Each row of numbers belongs to one of the objects below and depends on some of the facts about them. Some rows are named. Which object is each other row?

Facts:
z457 θ z483; z457 θ z827; z547 θ z264; z399 θ z407
z230 θ z204; z738 θ z639; z500 θ z727; z922 θ z176
z922 θ z392; z202 θ z176; z532 θ z607; z532 θ z639
z438 θ z457; z141 θ z55; z141 θ z399; z851 θ z483
z435 θ z607; z435 θ z805; z875 θ z547; z875 θ z922
z146 θ z500; z146 θ z639; z121 θ z299; z927 θ z179
z604 θ z513; z973 θ z604; z973 θ z179; z176 θ z399
z191 θ z607; z980 θ z117; z536 θ z121; z536 θ z688
z185 θ z927; z185 θ z513; z319 θ z532; z319 θ z829
z901 θ z498; z838 θ z202; z838 θ z973; z769 θ z204
z769 θ z829; z152 θ z185; z152 θ z805; z829 θ z727
z69 θ z639; z804 θ z638; z804 θ z816; z804 θ z407
z804 θ z483; z804 θ z973; z498 θ z607; z498 θ z604
z262 θ z829; z607 θ z639; z148 θ z345; z148 θ z500
z417 θ z901; z727 θ z639; z991 θ z176; z345 θ z639
z705 θ z264; z79 θ z483; z746 θ z927; z483 θ z639
z754 θ z626; z264 θ z498; z204 θ z547; z204 θ z639
z668 θ z264; z824 Ω z763; z547 Ω z769; z547 Ω z591
z547 Ω z829; z254 Ω z770; z445 Ω z468; z968 Ω z763
z968 Ω z991; z968 Ω z132; z768 Ω z591; z624 Ω z688
z624 Ω z838; z500 Ω z688; z500 Ω z137; z922 Ω z438
z987 Ω z763; z987 Ω z194; z783 Ω z611; z637 Ω z245
z637 Ω z763; z637 Ω z468; z637 Ω z5; z468 Ω z763
z438 Ω z585; z132 Ω z194; z576 Ω z754; z930 Ω z194
z770 Ω z869; z770 Ω z688; z591 Ω z763; z378 Ω z763
z851 Ω z865; z966 Ω z763; z335 Ω z639; z235 Ω z164
z235 Ω z980; z971 Ω z245; z971 Ω z435; z971 Ω z468
z117 Ω z194; z463 Ω z498; z435 Ω z245; z402 Ω z194
z640 Ω z763; z640 Ω z194; z640 Ω z607; z252 Ω z991
z913 Ω z209; z946 Ω z982; z521 Ω z194; z623 Ω z498
z623 Ω z132; z927 Ω z624; z972 Ω z763; z191 Ω z607
z191 Ω z343; z188 Ω z130; z188 Ω z164; z188 Ω z55
z188 Ω z769; z856 Ω z637; z856 Ω z607; z856 Ω z514
z856 Ω z5; z536 Ω z547; z5 Ω z763; z863 Ω z343
z695 Ω z637; z695 Ω z782; z564 Ω z763; z564 Ω z5
z245 Ω z763; z245 Ω z5; z327 Ω z763; z901 Ω z763
z901 Ω z164; z901 Ω z256; z514 Ω z972; z501 Ω z946
z195 Ω z763; z195 Ω z134; z442 Ω z252; z769 Ω z209
z69 Ω z252; z498 Ω z245; z498 Ω z966; z194 Ω z763
z607 Ω z468; z865 Ω z763; z865 Ω z607; z238 Ω z763
z727 Ω z343; z991 Ω z245; z991 Ω z838; z992 Ω z763
z992 Ω z5; z797 Ω z634; z797 Ω z591; z432 Ω z769
z395 Ω z591; z816 Ω z468; z461 Ω z763; z79 Ω z585
z79 Ω z607; z79 Ω z972; z828 Ω z865; z888 Ω z607
z392 Ω z763; z392 Ω z688; z698 Ω z132; z890 Ω z763
z890 Ω z991; z55 Ω z327; z405 Ω z591; z405 Ω z79
z483 Ω z435; z130 Ω z392; z782 Ω z763; z782 Ω z838
z754 Ω z688; z213 Ω z763; z204 Ω z611; z668 Ω z83
z611 Ω z763; z611 Ω z5

Some rows with their names:
[  5 -10   0  -7 -10  -8   0  15   8  11  -8 -15  13  -1  26   1  -7 -14
  -5 -14  -3 -12  20  -6  15  16   2 -15  18  -6   5  -1   8  19   0]: z141
[ 10  -7  -1 -13  -8  -1  -4   9  10   7  -6 -16  12   3  17   0   0  -8
  -4 -25   3   4   7  -1   4  16   2  -7  28   4   5   3   8  17  -7]: z202
[ 11 -10   0 -14  -4   0  -7   8  15   6  -7 -15  14   3  19  -2   9  -9
  -3 -28   5   5   8   2   5  16   2  -6  28  13   8  11  11  18 -14]: z176
[  6  -1  -1  -7  -1  -2  -3  -6   0  -7  -9  11  -6   1   8 -16   1   2
  -2  -9   7   0  -1  -5   0   5 -12  -4   7   0   8  -3  -5   3  -2]: z783
[  0  -4  -4   4   2  -3  -5   2   1  -8  -8   5  -2   1   3 -11   7   0
  -7  -5  -1  -3   4  -4  -2   3  -9  -4   0   6   0  -8  -6   3  -7]: z327
[  1  -8  -2   2   6  -6   2   1   1  -9  -4  10   3   2  10 -17   7  -1
   4  -5  -5 -13  10  -2   2  -2  -8 -12   1  -4   1  -4   7   1  -6]: z132
[  8   0  -1  -7   0  -2   1  -2  -2  -8  -9  13  -6   3  11 -18   3   2
  -1  -6   5   0  -4  -5   0   7 -10  -6  11  -2   4   0  -5   4  -3]: z698
[  4  -4   3  -1   5   5   2  -3   2  -3 -13  -2   2   3   1  -5   7   8
  -2   1   1  -4   3   4  -8   4   0 -10  -9   7   0  -8  -8  -2  -7]: z378
[ 10  -4   0  13   1  -1  -9   1  -2   1  -1  -2   3   6   9 -12   6  -1
  -6  -6   1  -2  11  -7   6   0  -7   5   7   1   7 -13  -3  -5 -12]: z634
[ -2  -4   9  -4  -3 -11   0  -1  -1  11   2  -7  -4   5   3  10   2 -16
  -5  -7   8   2  13 -12  10   5   2  -2  -2  -1  11   0  -2   2   1]: z438
[ -6  -1  23  -6   7  -2  11   0   8   4   8   1  -3   8  -2   6  16  -3
   6 -12  14  12  -4  -8   4   7  13  -1   4  18  14  20   3   3  -7]: z483
[  8  -2   4  -4   1   0  -3  -2  -2  -9 -11   1   1   5   5 -11   5   7
   2   0   4   4  -2  -3  -2   7   0  -5   7   3   1  -1  -3  -5  -6]: z521
[  3 -11  -4  -7  -3  -5  -3   1  18  -2  -4   2   6   2  11 -11   1  -3
  -5 -30  11  -4   7   0   4  12  -7  -2  20  19   5   6  -5  17  -6]: z392
[  1  -1   2  -3  -5  -1  -1  -3   2  -9 -16   2  -3   0   5 -11   7   4
  -4   0   6  -2   2  -8  -2   4 -13  -9  -3   5   0  -3  -8   2  -2]: z564
[  0  -1   1  -2   0  -2  -3  -2   3  -9 -12   3  -2   4   3  -9   6   2
  -3  -1   6  -3   3  -6  -3   3  -8  -9   0   5   1  -2  -6   0  -4]: z238
[  2  -3  -7   7   1  -8  -7   6  -1  -6  -6   2   2   6   7  -7  -1  -5
 -15  -5  -9  -5   2  -8   0   2  -1  -2   7  -6  -1 -14  -8   2  -4]: z980
[ -4   4  15 -11   0 -13  13   2   0   8   9  16 -16   7   5   3  -4  -5
   0 -10  10   6  -4 -10  14   4  15  -4  10  -4  15  12  -6   2   7]: z69
[  8  11   4  -7  -4   5  -7   3  10   3  24   8  -5   6   3  -2  15   0
  -3 -16   0   8 -17  -6   6  -7  -8  -1  11   3  18   2  15   9  -9]: z805
[  5  10  -1  -9 -11   7  -8   0  24   1  19   1   2   3   5 -10  -4  15
  -6 -25  10  -3 -15   0  -1  -8 -11 -15  19  10   8 -10   8  10   3]: z927
[  6  -8   7   6   4  -7  -6   0   2  -6  -4   4   4   5   7 -21   6   5
   2  -5   5   0   9  -3   0  -3  -5  -7   9  -3   1  -2   3 -13  -8]: z245

Rows to name:
No name comes twice in this set of rows, the named rows included.
[  1 -10  -6  -2   0  -2  -2   3  14  -2  -5  -1   5   5  13 -11   7  -8
  -5 -27   9   0   6  -3   1  12  -6   2  25  22   4   3   1  21 -12]	z55
[  0   3  19   5  10   1  -2   3  11   7  25   6   0  11  -7   9  33 -14
   3 -16  -4  17 -14  -4   8   0  14   9  -1  12  28  30  12   4 -21]	z639
[ -5  10   9   3  -1   4   7   5   7   6  13  -4  -7   4   5   8   9  -3
 -11  -6   7   2  -5 -13   6  -4   0  -2   6  17  13 -17  -3  16  -4]	z547
[  8  -6  -3 -15  -9  -3  -5  -3   6  13 -11 -15   6   5  17   2  -4  -9
  -4 -19  16   3  19  -4   5  17  -2  -5  20   9   9  -4   1   9  -2]	z922
[  2 -10   2  -4  -2 -13  -3  10  15   2   6 -14  15   9   4  -3 -18   2
  -7 -23  10  -2   8   0 -10   0   8 -12  27   2 -11 -15  12   1  11]	z838
[ 13  -1  -3 -11  -9   2 -12 -11   0   3  -7  -3  -2   3   8  -6   4  -1
  -2  -8   5   3   6  -3   3   6 -13   2   1  -4  13  -4  -3  -5  -7]	z863
[ -6  10  15  -5   2  -5   9   7  10   1  18   5  -5   1   0   3   3   3
   1  -5  13   4 -12  -7  -2 -15   2 -16   8   4   5 -10  15   6   5]	z498
[ -2   9  15  -4   2   9  13   4  13   4  10  -5  -5   2   4   7   3  13
  -5   1   8   0  -9  -2  -1  -8  10 -13  -2  12   8 -18   2   6  -5]	z901
[  1   3  15  -7   2 -12  10  -1  -2   5  14   8 -12   6   2   1 -10  -2
   0  -6  12   4  -3  -7   1  -7  11  -6  12  -7   8 -11   7  -3  10]	z435
[ -3  -1  10  13   6 -11  12   8  -5   8  11   0  -9  10   3  11  -9  -8
 -15  -5   3   2   3 -13   8   3  24   9  10   1   9 -14 -10   1   3]	z769
[  7  -6  -5  12   4  -3  -8  -5  -3  -4  -5  -5   3   8   1  -7   4  -4
  -9  -8   1   3   6  -5  -7   2  -3  10   7   6   5 -16  -2  -4  -9]	z591
[  1  14  10  -5  -4   4  -3   8  10   6  22  -2  -1   2   0  10  13  -4
  -4  -7   0   5 -14  -7   7 -12  -1 -11   7   0  13  -4  13   9  -4]	z264
[ 10   2  -6   7  -3   0  -4  -2  -6  -4 -12  -6  -3   5  12  -4  -7   4
 -16   2  -2   0   2 -10   4  12   1   6   6   2   4 -19 -18  -2  -4]	z536

Now the same objects, written a new way:
Known rows:
[  1  10 -11   5  -4  -2   3   4  -2   1   2  -4   2   0   2  -2  -2   2
   0   5 -11  -4   6  -4  36   1   2  12  -3  12   2   1  -4  15]: z980
[ 12   9  27  10   4  -1   3  15  16  -1  -2  -2   4   0  -8  -7  -8  -2
   3   5   3  -5  -8  -7 -18  -4  -2   5  -4   9  -1   2   0   9]: z705
[  8  -7   9  -2   1   1   2 -32  27   1  24   6  -4   4  -2  -1  -2 -20
  -3   1 -13   2  -5   8  -2  -2 -12  14   3  -5  -6  25   2  10]: z176
[ 24  -3  -4   4  10   8  11  -7  12   0  20  -2   2   0  -3   6  -7  -2
 -34   4   9  -4   1  -4 -35   5   3  -9   2   2  -3   6   2 -10]: z79
[ 21   4  22   6   9   3   6  26  11  -3 -11  -3  -2  11 -11  -3  -6   4
 -14   4   2  -8  -3   1 -17   1  -3   3   0  10  -6   3   1   3]: z532
[ 24   5  22   7  12   1   7  13  14  -1  -3  -5  -3   6  -6  -3  -6   4
 -16   3   1  -4  -2   1  -7   3   0   6   3  11  -5   0   0   9]: z262
[ -3  -5 -14  10  11  -1  -6  -5   2  -1   1  -4  -2  -2   5   0   5   9
   8   4 -10  10   4   4   2  -2   4  -1   4   6   6  -8   2 -11]: z623
[  7  -3  -7   5  -9  -3   7 -31 -11   6   5   0   6   1   7   4   2  -7
 -20   2   4  -3   6 -10  24   1   5   2  -6  -6   2   7  -1  12]: z585
[ -1   6 -20   2 -28   3  10 -29 -10  10  -9  -3  11  15  11  10  10  19
  -2   1   5   1   9  -1  48   2   1   9 -16   4  -2   6  -5  14]: z763
[ 22 -17  30  -7  -9   7  -4  15   7   0 -47   2  -6  26  -8   8   7   3
 -14  -4  -4 -18 -10   5 -11   2  -7   8  -4   2  -5  19   4   0]: z639
[ -5  -2 -28   2   0   0  -8   4   1   0   0  -2   4   6   3   5  -3  -4
  -7   4  -9   1   5  -5  18   0   3   8   4  10   2  -2  -2   8]: z130
[ -5  -7 -23  10  14   1  -6  -4 -15  -2   7  -2   1  -5   3   2   3  -1
  -3   5  -7   5   5   0  -6   0   8  -6   7   1   7  -6   2  -6]: z640
[ -4   6 -18   6  -5   2   1 -10  -6   0  -8  -1   1   4   5   0   9  14
   7   4  -6   6   4   6  21   1   3   9  -1   6   2  -7  -1  -1]: z132
[ -1  -6 -16   9   5   1  -4 -10  -3   1   4  -4   0  -6   4   3   5  12
   4   4  -8   5   4   3   6   2   8   0   3   3   5  -8   0  -1]: z521
[ -1 -13 -19   5   5  -7 -10 -11  10   2   9  -3   1   8   4   5  -8 -13
 -13  -1  -4   6   2  -1  13  -1   8  13   9   7   1  -8  -1  13]: z576
[  4  10 -13  -1 -13  -1  -1   7  -5   3  -5   0   2  -1   2   0   0  -7
  -5   4 -14 -12   4 -10  42  -1  -1  12  -7  14   3  13  -4  15]: z209
[ -2   3 -17   4  -5  -2   1 -11  -3   1  -6  -3   3   6   4   1   5   9
   2   4  -5   3   7   2  27  -1   3   6  -4   3   2  -1  -1   0]: z134
[ 11 -13  20   2  -5   2   3 -24  22   2  17   5   0   7  -4   4  -5 -17
  -4   1  -8  -2  -8   1 -20  -2 -14   9  -3  -2  -5  25   3   9]: z638
[  5 -11 -13   9   4  -2   3 -24  -9   3  15  -1   3  -7   8   6   0 -10
 -13   3   1   1   4  -5  -3   1   6  -3   1  -7   6   1   2   1]: z888
[ -5  -4 -17   8   8   1  -4   1 -10   0   2  -3   1  -2   3   2   6   9
  10   5  -9   5   5   3   1   2   3  -2   4   3   5  -4   1  -1]: z930

Name these rows:
No name comes twice in this set of rows, the named rows included.
[ 24  -2  10  -2  13   7   2   8   4  -4 -17   1  -1   9  -8  -1  -4 -10
 -34   2   8 -11  -4   0 -23   2   7  -2   5  -3  -1   6   5 -17]	z727
[ -1   6  -5   3   0  -3   6 -20 -20   2 -11   1   7  13   4  -5   2  -9
 -15   3   6  -8   6  -5  33   1   8   5  -2 -10   2   9   1  15]	z343
[ 17 -12   3   0   4  11  -3  10  13  -3 -17   0  -3   8  -7   9   3  13
 -13   1  -3  -3  -7  11 -32   4  -2  -5   4   5  -4   7   3 -13]	z483
[ -4  -9 -27  -6   0   5  -8 -19  23  -4  18   3   4  11  -2   5  -3  -5
 -17   3 -12   8   2  10  -1  -5  -5   5   6   2  -5  16   0  -3]	z392
[  5 -12 -26   7  -1  -2  -8  -2   5   2  23  -2  -1 -15   5  12  -4 -11
  -8   4 -16   1   2 -11  -3   1   1   3   1  16   8  -3  -1   1]	z188
[ -1  -7 -15   8  -6  -4   0 -14   2   3   4  -5   3   8   6   6   2   8
   2   2  -4   8   5   1  14   1  -2   7  -2   6   0  -8  -1  10]	z252
[ 15   1   2   4   7  10   0  19   7  -4  -9  -2   3   3  -8   4  -2  16
  -6   5   1  -2  -5   3 -37   1   1  -7   1  11  -2   3   1 -13]	z204
[ -5  -2 -23   6   6  -7  -6  -1   3  -1   9  -5   6  12   1   0  -9  -6
 -12   3  -3   6   7  -3  27  -3   6  11   9  12  -2  -8  -3  22]	z754
[  7 -16  -2   3  -3   9   0 -24  12   1  18   5   3  -1  -1  10   0  -7
 -11   2  -2   3  -6   4 -37  -1 -10  -4  -1  -4  -3  18   3  -8]	z816
[ 18 -21  -4  -1   7   2  -5  15  22  -3  -3  -3  -1  18  -8  12 -14  -3
 -31  -1   1  -1  -4   0 -29   0   1   3   6  12  -7  -5   1  -5]	z500
[ -9 -10   1   2  -4  -4 -16  -6  25  -2   2   3  11   4  -4   0  -9 -13
   9   1   0  10 -13  -1 -20 -13   1   8  -1   8   1   5  -1  -1]	z927

